Each row, then the tier of its hidden value
-239 -3 89 -92 -1 117 26 -119 -23 -49 66 352 68 44 155 -92 -72 113 82
 301 105 -5 -14 20 -131 -174 51 -51 115 -172 274 58 -170 -25 -55 -21
 -194 -121 28 -18 150 | z669
106 -64 -170 171 -455 -153 46 207 90 128 111 -544 -9 130 39 29 -91 223
 -61 -140 52 -94 38 114 -75 232 152 -21 62 457 20 -226 140 341 -104 188
 124 63 -62 -316 -326 | z963
-199 -193 -2 -367 19 158 134 7 77 9 148 -15 -54 72 254 11 213 115 -383
 -431 74 -41 122 166 -103 306 96 -28 204 217 -60 124 289 -73 11 -135
 -142 -98 89 -206 -83 | Z817
-38 258 51 601 -415 -70 28 113 -123 -66 -70 -139 24 -178 -288 26 -415
 -238 209 140 -128 48 -141 -179 -57 -271 93 -31 -80 240 109 -33 -70 120
 -300 -74 -208 122 57 116 184 | z677
-159 12 155 174 -53 204 44 156 -41 34 7 -87 -50 -77 -93 -18 21 -173 -158
 -394 -13 -8 -40 -80 -128 82 197 84 50 193 -62 346 192 -186 -259 -254
 -258 -5 123 120 294 | Z817
-11 290 36 384 -157 111 143 49 -87 -11 -22 -191 88 -5 -190 7 -37 -160
 -99 -271 -112 -111 -28 -41 124 91 -55 167 -193 203 -50 125 100 39 -312
 -150 -101 43 314 139 146 | Z817
45 100 23 545 -430 -58 30 276 -31 5 -41 -400 66 -131 -319 28 -416 -207
 175 -98 -147 15 -107 -141 -205 -80 198 -18 45 367 73 -20 44 87 -284 -11
 -137 121 -110 42 119 | z677
-70 0 -16 -158 18 186 177 105 18 0 84 -127 330 228 27 -100 85 172 -58
 -130 -19 -175 103 224 -107 338 -29 93 63 68 100 88 8 20 -44 119 70 -92
 59 -48 -228 | z26
-271 -31 30 -95 -229 -113 314 29 -28 -126 87 -98 87 82 54 -11 -92 67
 -192 -136 -22 79 195 226 -5 146 40 -193 83 406 41 -109 137 -3 -64 -3
 -98 101 235 -182 -448 | z669
-206 109 57 -134 29 280 80 19 -130 -203 -4 262 303 -129 -68 -77 -136
 -117 82 50 -182 -67 -22 -22 -213 16 -67 14 174 -53 83 115 -77 -38 38
 -37 -205 -77 -112 140 102 | z26
11 200 26 388 -174 66 -40 -125 8 29 20 57 -119 -120 -20 19 -165 -107 15
 -36 -12 -48 -124 -242 32 -248 -3 105 -61 -23 123 -17 -16 109 -293 -178
 -222 -41 104 72 563 | z669
-9 -77 -158 -195 -180 56 -78 0 46 73 139 -26 70 145 266 -77 62 383 35
 230 142 -170 7 111 -127 132 51 28 153 17 148 -160 -94 344 97 236 89
 -120 -176 -266 -180 | z963
-292 100 119 -224 139 331 121 40 -167 -187 -5 346 410 10 -47 -151 -33
 -25 114 184 -103 -87 11 106 -211 74 -56 22 131 -154 144 246 -166 -127
 44 12 -158 -112 -17 176 -48 | z26
67 37 -210 -128 -178 13 142 -121 103 -42 136 -140 83 60 168 56 -32 148
 -179 -183 -68 -153 80 90 24 181 -150 26 84 179 52 -302 123 295 17 70 25
 -75 4 -252 -79 | z669
-294 236 178 33 122 280 63 -144 -172 -137 -21 491 160 -57 -5 -118 -15
 -91 66 209 -22 -40 -51 -69 -14 -182 -81 80 -38 -251 157 251 -182 -118
 -137 -164 -275 -95 209 247 319 | z26
-416 -24 78 -411 46 108 230 -197 -67 -185 108 390 0 9 279 -30 128 78
 -298 -69 46 57 159 173 26 61 -58 -149 127 85 27 49 108 -93 53 -160 -251
 -52 278 -119 -173 | z26
171 -180 -296 -164 -279 -75 -25 -127 262 125 219 -246 -205 82 369 135 11
 285 -246 -219 111 -139 27 47 -52 130 14 -15 185 205 84 -377 224 388 25
 61 23 -141 -144 -481 58 | z677
-253 -92 40 -346 105 184 131 -121 29 12 139 189 -43 156 306 -37 280 181
 -331 -193 159 -64 113 190 14 196 25 13 75 26 34 170 143 -80 -28 -138
 -141 -137 256 -144 -42 | Z817
-66 176 -116 -210 11 204 209 -43 -75 -136 58 30 395 152 29 -51 68 110
 -66 12 -118 -223 85 241 25 298 -234 97 -21 32 60 -33 -34 156 61 117 65
 -98 129 -33 -309 | Z817
240 51 -202 391 -501 -113 -73 167 88 173 83 -593 -110 3 -24 60 -117 126
 -43 -240 0 -146 -63 -93 -16 144 121 115 -5 423 -48 -238 161 440 -196
 110 95 65 -103 -231 18 | z963
92 96 -118 136 -206 136 -155 71 -25 38 28 -19 186 5 0 -64 -166 134 278
 335 -2 -187 -152 -71 -201 -57 27 113 87 -98 204 -71 -214 313 -16 192 16
 -115 -279 -31 137 | z963
68 156 -16 454 -338 32 -27 217 -58 -6 -44 -228 205 -70 -274 -25 -382
 -110 311 184 -121 -71 -146 -110 -213 -113 107 39 22 131 180 -22 -136
 158 -200 95 -69 28 -173 78 119 | z677
247 135 -167 437 -349 -49 -55 -42 125 127 67 -322 -119 -31 -9 98 -194 5
 -6 -144 -17 -141 -116 -175 29 -84 1 134 -58 151 101 -227 77 332 -266
 -28 -36 -35 -16 -131 392 | z677
-56 -43 45 56 -24 208 -13 17 67 106 77 -87 -191 -46 96 37 140 -59 -293
 -499 57 -75 -42 -99 -56 119 140 139 66 138 -81 237 275 -66 -215 -273
 -224 -92 103 -23 419 | Z817
-67 76 -76 -338 199 413 3 -52 -57 -70 57 272 372 106 114 -108 129 125 44
 154 -34 -272 -36 135 -157 199 -141 181 104 -269 141 165 -151 73 126 84
 -12 -257 -106 48 41 | Z817
105 -162 -188 -188 -126 0 54 -146 262 147 222 -213 -162 155 364 69 138
 291 -340 -390 130 -148 94 66 9 216 -1 61 136 149 62 -241 249 239 -57 -7
 18 -143 12 -387 120 | z669
-46 83 -29 -118 44 257 31 5 -33 -87 37 177 410 68 -7 -127 -123 102 224
 267 -84 -186 -30 48 -221 39 -90 94 139 -223 261 11 -238 95 38 166 -17
 -164 -194 65 67 | z669
-146 178 31 180 -183 67 -123 -111 -121 9 24 272 -58 -34 115 -97 -43 132
 147 423 131 -55 -112 -114 19 -249 43 48 -44 -117 167 14 -226 220 -115 8
 -137 -41 67 23 195 | z963
-188 275 40 4 -11 325 106 107 -266 -278 -93 204 436 -176 -261 -70 -182
 -267 153 120 -292 -113 -78 12 -172 55 -117 61 54 22 9 204 -118 -22 29
 -36 -190 -30 -57 268 -36 | Z817
-130 173 -4 -202 218 417 -44 -176 -106 -80 24 464 218 13 127 -95 133 35
 32 224 6 -220 -94 6 -53 -8 -150 197 15 -365 147 230 -186 35 29 -65 -146
 -247 29 142 299 | Z817
111 -150 -107 74 -259 -25 61 119 194 130 137 -445 -52 65 67 52 -79 110
 -167 -431 7 -87 44 13 -147 213 144 26 167 326 36 -140 244 147 -148 20
 -10 -28 -111 -251 70 | z669
-271 38 46 -192 -26 153 253 109 -130 -135 33 5 279 112 -27 -73 51 18
 -125 -67 -55 -55 121 276 -69 282 5 -39 49 225 8 171 52 -78 -1 8 -68 -2
 191 -9 -438 | Z817
-141 43 109 279 -198 -50 105 -74 44 66 71 -70 -252 -21 67 27 -33 -38
 -224 -295 87 68 25 -99 84 -101 129 -9 -39 226 33 39 182 -36 -339 -248
 -244 48 313 -52 289 | z669

Next part:
317 29 -97 55 266 -105 -2 -321 75 -212 -12 -247 -66 202 -317 15 -176
 -194 -85 84 335 85 -76 6 179 330 90 201 128 -116 78 -249 -28 -327 -35
 -94 -254 365 29 12 5 | Y
397 -53 -13 -146 128 -126 206 -104 202 -54 162 -5 -24 183 12 -171 -93
 -116 16 312 19 162 -66 -78 68 335 214 -57 156 -166 62 -143 -137 -84
 -143 3 -68 287 27 -181 150 | T
200 -22 168 40 73 -150 141 -49 262 -41 -49 163 -84 65 162 -2 -85 -70
 -149 226 -125 -92 -36 51 -79 304 130 23 137 -133 113 106 -91 -26 -14 18
 -49 300 58 -167 164 | L
194 -134 314 -60 19 -121 -55 -122 13 155 -5 -165 -233 67 -180 -94 -205
 80 -102 217 -91 -46 -225 180 -13 9 -15 308 3 -130 209 58 -13 -174 143
 -125 -9 169 -164 -40 117 | Q
82 -8 102 -77 189 -24 -88 109 65 -94 -31 24 69 -48 146 -58 -5 -22 -20
 191 -54 -72 -17 -111 -6 137 161 -90 128 -60 -5 -13 -113 160 -59 36 76
 -4 15 -42 98 | T
268 -41 288 29 185 -115 -5 -272 46 -13 13 -150 -165 130 -185 -157 -182
 -46 -183 292 102 -40 -170 48 59 270 112 225 143 -190 189 -11 1 -389 9
 -172 -151 388 16 11 166 | G
132 7 346 165 26 -269 206 -93 315 52 -145 189 -214 128 22 17 -149 58
 -156 240 -259 -125 -68 189 -90 313 166 159 133 -175 262 199 -72 -151
 123 -63 -71 451 110 -56 173 | L
213 56 -51 -160 157 -83 501 119 292 5 181 249 48 132 229 -315 133 50 154
 350 -387 -146 91 -164 -99 74 216 -358 131 -53 7 20 -179 166 -187 99 84
 19 221 -223 59 | J
-54 -76 127 -68 -35 -63 -92 -6 95 147 0 -1 -55 53 -84 -18 -223 114 6 -37
 -122 -123 -69 164 -9 -12 39 130 -73 13 34 59 6 -26 165 -46 27 6 -168
 -62 17 | Q
263 -2 64 -41 103 -140 312 -18 279 -25 49 152 -69 120 134 -121 -12 -46
 -28 287 -198 -65 -11 -15 -66 225 149 -81 136 -122 96 37 -133 9 -80 42
 -24 240 118 -197 125 | T
60 -124 10 -148 -11 -34 -223 60 29 49 -12 -109 -8 -6 -54 72 -196 10 24
 -32 10 41 -101 104 34 3 12 137 -58 4 -12 -66 -49 142 110 17 61 -75 -259
 -90 13 | L
-80 -8 18 -50 167 27 -269 -26 -74 -21 -48 -207 33 9 -226 -1 -163 58 39
 -82 95 -114 -49 31 99 -56 34 132 -34 44 -29 -101 9 -33 114 -73 -4 -101
 -123 97 -71 | G
-136 23 -345 -86 273 168 -484 75 -181 -242 -120 -343 201 -113 -211 206
 -79 -94 107 -320 324 -100 36 -74 152 -190 -95 70 -94 193 -227 -292 -15
 247 66 62 11 -404 -198 90 -253 | Y
268 -7 15 -175 203 -71 188 39 126 -37 144 2 32 108 42 -247 10 -5 108 334
 -113 48 -24 -160 40 155 231 -162 151 -111 36 -115 -153 54 -149 11 43 84
 77 -93 99 | J
-20 38 -187 -53 -43 -109 380 139 425 44 42 349 46 135 202 -2 -24 44 138
 -41 -375 -189 153 70 -123 55 107 -218 -38 77 -58 80 -120 235 19 159 38
 -5 83 -281 -48 | T
373 -71 148 4 -18 -160 361 -305 395 29 141 256 -134 210 184 -155 -179
 -173 -272 278 -40 -96 -56 104 -93 486 110 22 131 -183 109 142 -12 -357
 -96 -28 -207 556 65 -376 259 | Q
-249 -100 192 -140 75 2 -764 128 -246 75 -97 -349 112 -74 -331 97 -372
 194 125 -189 202 158 -143 77 245 -8 193 253 -70 25 -38 -181 24 93 259
 -140 137 -206 -400 309 -19 | F
-237 14 59 15 33 -55 -42 68 50 151 -111 -69 -93 56 -265 23 -145 255 140
 -159 -270 -287 -17 203 -18 -291 -40 168 -151 120 59 62 4 42 279 -56 59
 -172 -81 88 -161 | G
-130 39 -52 68 -116 -145 314 135 464 73 -91 439 -16 80 252 126 -72 72 22
 -117 -431 -312 147 199 -196 69 55 -114 -65 87 -14 233 -78 219 137 146
 27 52 65 -273 -24 | L
242 91 -106 165 240 -100 204 -261 245 -247 -98 16 -76 146 -61 75 -53
 -219 -181 67 133 -175 30 32 1 301 14 83 127 -64 60 -51 -38 -223 -50 0
 -254 358 176 -126 2 | Y
-105 85 -93 101 155 -24 34 -31 150 -91 -134 32 0 48 -81 95 -62 8 -12
 -135 -71 -310 72 87 -29 -33 -23 48 -29 93 -19 24 -14 11 108 22 -69 -16
 63 -28 -121 | Y
-567 63 -220 -35 -84 116 -319 298 311 -55 -62 504 445 -125 470 232 -189
 18 26 -528 -69 -353 320 17 -74 173 196 -376 -120 280 -415 147 39 419 86
 204 109 -306 -123 -194 -65 | F
193 70 -36 153 228 -150 118 -251 134 -144 -127 -165 -161 187 -332 68
 -124 -76 -58 45 97 -80 -50 105 82 164 18 245 75 -74 152 -121 -39 -257
 81 -81 -218 313 97 39 -60 | Y
-188 -20 43 27 -90 -88 30 170 256 101 -135 234 -26 -17 143 151 -114 124
 16 -144 -344 -283 54 208 -153 -73 -12 20 -104 95 -1 198 -47 258 206 93
 95 -97 -84 -151 -43 | L
171 -28 -88 -343 325 162 -162 223 -107 -170 179 -87 287 -127 256 -270
 131 -80 115 293 62 0 16 -401 53 22 203 -366 158 -15 -195 -196 -156 345
 -290 101 195 -321 -25 -87 75 | J
-273 18 174 49 75 -37 -118 93 -1 137 -167 -64 -99 -19 -205 25 -109 265
 74 -99 -283 -356 -34 179 -54 -304 -44 181 -117 102 84 127 4 62 280 -67
 92 -192 -63 128 -124 | G
-58 109 -60 163 275 -46 -139 -79 39 -205 -225 -143 -7 28 -219 168 -80
 -37 -39 -111 110 -208 32 47 67 45 8 150 41 40 22 -85 -22 -37 111 -28
 -112 47 63 122 -126 | Y
356 19 137 -147 267 -94 292 6 136 -60 157 38 -2 111 109 -349 77 -10 40
 511 -162 3 -38 -216 3 225 274 -206 242 -187 100 -60 -169 -12 -218 -11
 39 182 185 -90 175 | J
-99 88 -169 93 342 -6 -487 -48 -180 -268 -252 -454 64 1 -497 250 -174
 -24 100 -252 365 19 -25 12 263 -23 35 277 -2 74 -28 -337 -19 20 169 -76
 -88 -106 -105 325 -224 | Y
-55 32 54 35 100 -59 0 -89 150 11 -31 34 -11 102 -99 -32 -162 49 -23 -34
 -46 -197 14 83 17 103 96 53 4 10 20 26 11 -136 92 -52 -74 113 12 -17 -3 | G
-322 -18 -41 -69 -14 6 -250 321 61 69 -158 54 96 -114 45 181 -100 185
 165 -244 -250 -208 54 113 -54 -244 8 -4 -147 175 -99 53 -68 443 226 104
 206 -384 -186 5 -140 | L

Part 3:
51 -167 260 -43 92 54 -259 94 11 143 507 -96 222 -299 94 36 -342 25 105
 204 401 97 -23 110 -78 213 90 -14 -153 -57 -72 -35 74 242 71 -66 81
 -152 205 -41 160 | [7]
-26 -162 247 -97 -1 49 -202 19 22 22 401 94 283 -165 76 -198 -209 -78 85
 98 511 95 -43 56 -127 297 114 52 -146 -25 -28 81 34 361 -74 -151 73 -87
 262 232 179 | [7]
-41 -22 -115 16 -33 27 354 -77 39 -166 -541 246 61 227 -85 -206 210 -3
 -105 -77 -210 -4 -40 -162 -26 -165 65 37 -97 22 51 88 -199 -87 -109
 -110 -37 -125 -181 153 -29 | [14]
-20 -77 26 81 39 -5 -2 -128 -34 -2 -125 -146 315 -236 4 31 -168 -19 -245
 225 185 100 -11 306 -101 233 15 -236 35 -152 -66 -118 -63 222 145 -129
 87 64 -31 -114 214 | [7]
-94 100 -64 120 160 181 140 82 35 -151 -429 -91 26 142 -52 130 131 32 -5
 111 -502 1 -183 30 80 -146 71 44 -121 -136 74 -10 8 -157 -124 -107 27
 -49 -241 -231 -36 | [14]
-115 -146 185 -68 -61 94 -186 37 63 -36 274 270 177 77 -25 -376 -86 -96
 43 17 484 110 -69 -18 -56 256 170 96 -309 -69 62 121 29 356 -107 -206
 -74 -60 330 114 96 | [20]
-35 130 -17 23 52 119 46 117 101 -109 -237 -174 -76 -48 -204 -73 -13 172
 -132 -46 -36 -87 -132 54 28 24 -131 -292 125 -114 71 -257 147 42 209
 -111 95 106 270 -183 143 | [14]
61 135 77 -45 150 83 44 156 87 -61 -112 -358 1 -287 -100 109 -93 179 -39
 -25 -52 -150 -124 72 -46 36 -230 -311 308 -36 -10 -280 219 37 179 -40
 272 52 221 11 201 | [7]
80 -217 115 -29 13 -74 164 70 69 114 30 305 213 40 -24 -110 -12 -136 46
 5 -1 -7 47 -193 -106 -145 70 106 -291 61 -128 224 -4 53 -151 -63 -133
 -382 -155 33 -49 | [17]
120 -196 214 -215 174 6 -15 -34 60 107 121 28 -100 -247 302 -137 -221
 242 152 74 539 188 36 -120 40 160 83 109 -224 194 152 -114 -246 14 51
 134 216 -228 204 447 -33 | [21]
17 -24 8 52 306 171 54 53 -73 -18 -206 -378 89 -200 224 464 -69 167 66
 273 -291 107 -93 196 77 -90 104 18 -46 -91 34 -122 -124 -170 -9 63 208
 -151 -317 -88 -12 | [21]
173 -81 175 -80 289 88 -100 178 44 187 220 -383 -146 -411 171 303 -327
 363 136 174 168 63 -18 41 87 -20 -39 -126 -46 37 39 -326 0 -128 281 170
 234 -218 154 -103 22 | [21]
22 -110 -11 54 311 169 14 18 -111 43 -162 -379 61 -224 286 490 -127 233
 22 322 -122 201 -33 262 115 -73 177 -5 -141 -109 59 -180 -239 -164 97
 109 165 -181 -296 -149 -49 | [21]
-16 63 87 36 81 181 -146 249 78 -11 175 -181 -46 -70 -166 45 -143 165 54
 33 -20 -63 -146 19 38 -24 -22 -153 -29 -140 20 -183 218 35 171 -103 27
 -35 289 -341 117 | [14]
-63 76 -10 82 211 145 125 77 2 -125 -359 -214 174 -32 18 250 88 -34 -8
 144 -440 -23 -166 137 2 -67 10 -14 14 -127 -1 2 72 -53 -159 -92 127 -43
 -280 -94 36 | [17]
-24 19 -100 33 11 -4 371 -89 85 -145 -638 212 22 194 -92 -218 197 -3
 -141 -49 -275 -13 -63 -152 -4 -127 -1 3 -97 26 65 49 -154 -115 -103 -97
 -9 -85 -197 96 -38 | [14]
-21 28 115 14 101 146 -132 236 89 12 148 -166 13 -100 -143 42 -119 92 21
 28 37 -61 -126 65 15 22 -51 -173 -39 -137 0 -150 262 115 124 -101 27
 -40 267 -286 111 | [20]
-20 122 39 18 91 175 -45 227 98 -68 -33 -218 -103 -64 -189 24 -63 198 -2
 -29 -85 -104 -154 11 48 -44 -100 -220 72 -117 52 -238 215 0 186 -89 85
 22 285 -257 121 | [14]
-10 86 21 9 52 26 78 9 78 -90 -269 -182 104 -180 -143 -79 -45 61 -211 1
 76 -68 -89 154 -71 158 -177 -335 206 -88 4 -217 130 165 160 -125 159
 138 187 -20 217 | [17]
130 -188 161 -40 23 -149 189 50 155 167 -17 346 130 -4 -61 -228 -60 -132
 20 -1 22 -23 44 -261 -103 -90 -27 72 -306 119 -118 181 46 25 -117 -39
 -112 -357 -94 10 -55 | [17]
-116 -164 193 0 -70 132 -296 73 31 17 450 209 203 52 -41 -275 -190 -70
 63 112 467 143 -72 45 -41 238 238 98 -363 -141 26 101 41 343 -35 -217
 -128 -84 323 -115 117 | [14]
-42 -39 -120 10 -53 29 351 -78 23 -174 -504 257 82 235 -83 -207 209 0
 -93 -86 -181 -1 -29 -170 -33 -180 88 47 -88 22 42 103 -224 -78 -110
 -112 -43 -147 -175 178 -23 | [14]
-84 -187 -73 -27 -39 110 223 59 -68 -116 -177 266 227 253 -11 -25 232
 -83 12 -94 -64 21 21 -90 -50 -258 223 119 -208 -50 -41 230 -161 65 -182
 -117 -155 -311 -182 163 -63 | [20]
13 -182 -29 -78 15 57 266 12 -91 -90 -150 116 276 38 92 93 144 -33 47
 -53 -47 -4 45 -72 -110 -224 145 88 -20 36 -94 180 -199 29 -153 -52 27
 -324 -245 371 5 | [7]
-11 109 62 33 85 184 -98 244 86 -46 87 -218 -83 -72 -181 48 -115 200 43
 9 -78 -90 -158 8 45 -46 -61 -180 42 -126 37 -220 218 -7 186 -96 71 -7
 287 -308 129 | [14]
72 -222 29 -83 54 28 216 36 -75 7 -18 109 242 -31 138 130 46 -3 104 3
 -14 25 67 -108 -92 -236 152 123 -102 71 -112 168 -197 -16 -119 4 22
 -397 -249 300 -29 | [7]
258 -120 244 -138 108 -221 231 -23 208 198 -59 201 -2 -244 54 -254 -191
 27 69 11 120 -39 44 -336 -106 19 -171 30 -125 279 -66 24 -6 -72 -33 75
 141 -304 -3 289 -5 | [7]
242 -104 239 -132 93 -219 230 -12 215 177 -65 213 16 -225 23 -271 -168
 -3 57 -5 97 -61 32 -333 -119 21 -183 20 -103 266 -78 37 29 -51 -48 51
 129 -283 7 280 10 | [7]
144 -242 111 -76 78 -52 191 42 -2 127 70 145 200 -105 124 76 -72 -13 113
 56 17 25 80 -167 -96 -192 95 124 -187 116 -137 154 -138 -43 -85 36 5
 -438 -227 191 -45 | [7]
116 -100 174 -74 20 -144 196 33 235 119 -127 382 -32 36 -103 -415 -45
 -63 15 -63 68 -41 -7 -343 -56 -14 -95 60 -294 167 -9 105 64 -4 -93 -42
 -64 -253 71 80 -56 | [20]
-18 128 35 18 93 164 -31 216 105 -69 -68 -225 -100 -69 -191 17 -57 194
 -29 -32 -82 -107 -155 26 45 -28 -115 -244 89 -117 53 -250 219 7 194 -85
 90 39 288 -259 122 | [14]
-61 -65 150 -88 -72 78 -67 29 101 -82 137 276 55 101 -61 -428 -53 -7 78
 -56 344 47 -88 -166 -43 163 104 109 -216 20 93 79 -14 201 -93 -168 -9
 -67 323 207 87 | [14]
-89 -38 -5 95 -13 11 10 -97 17 -54 -229 -41 266 -89 -121 -118 -68 -68
 -309 130 182 67 -43 280 -80 238 -6 -275 -9 -196 -20 -104 20 276 124
 -198 -4 130 73 -193 199 | [17]
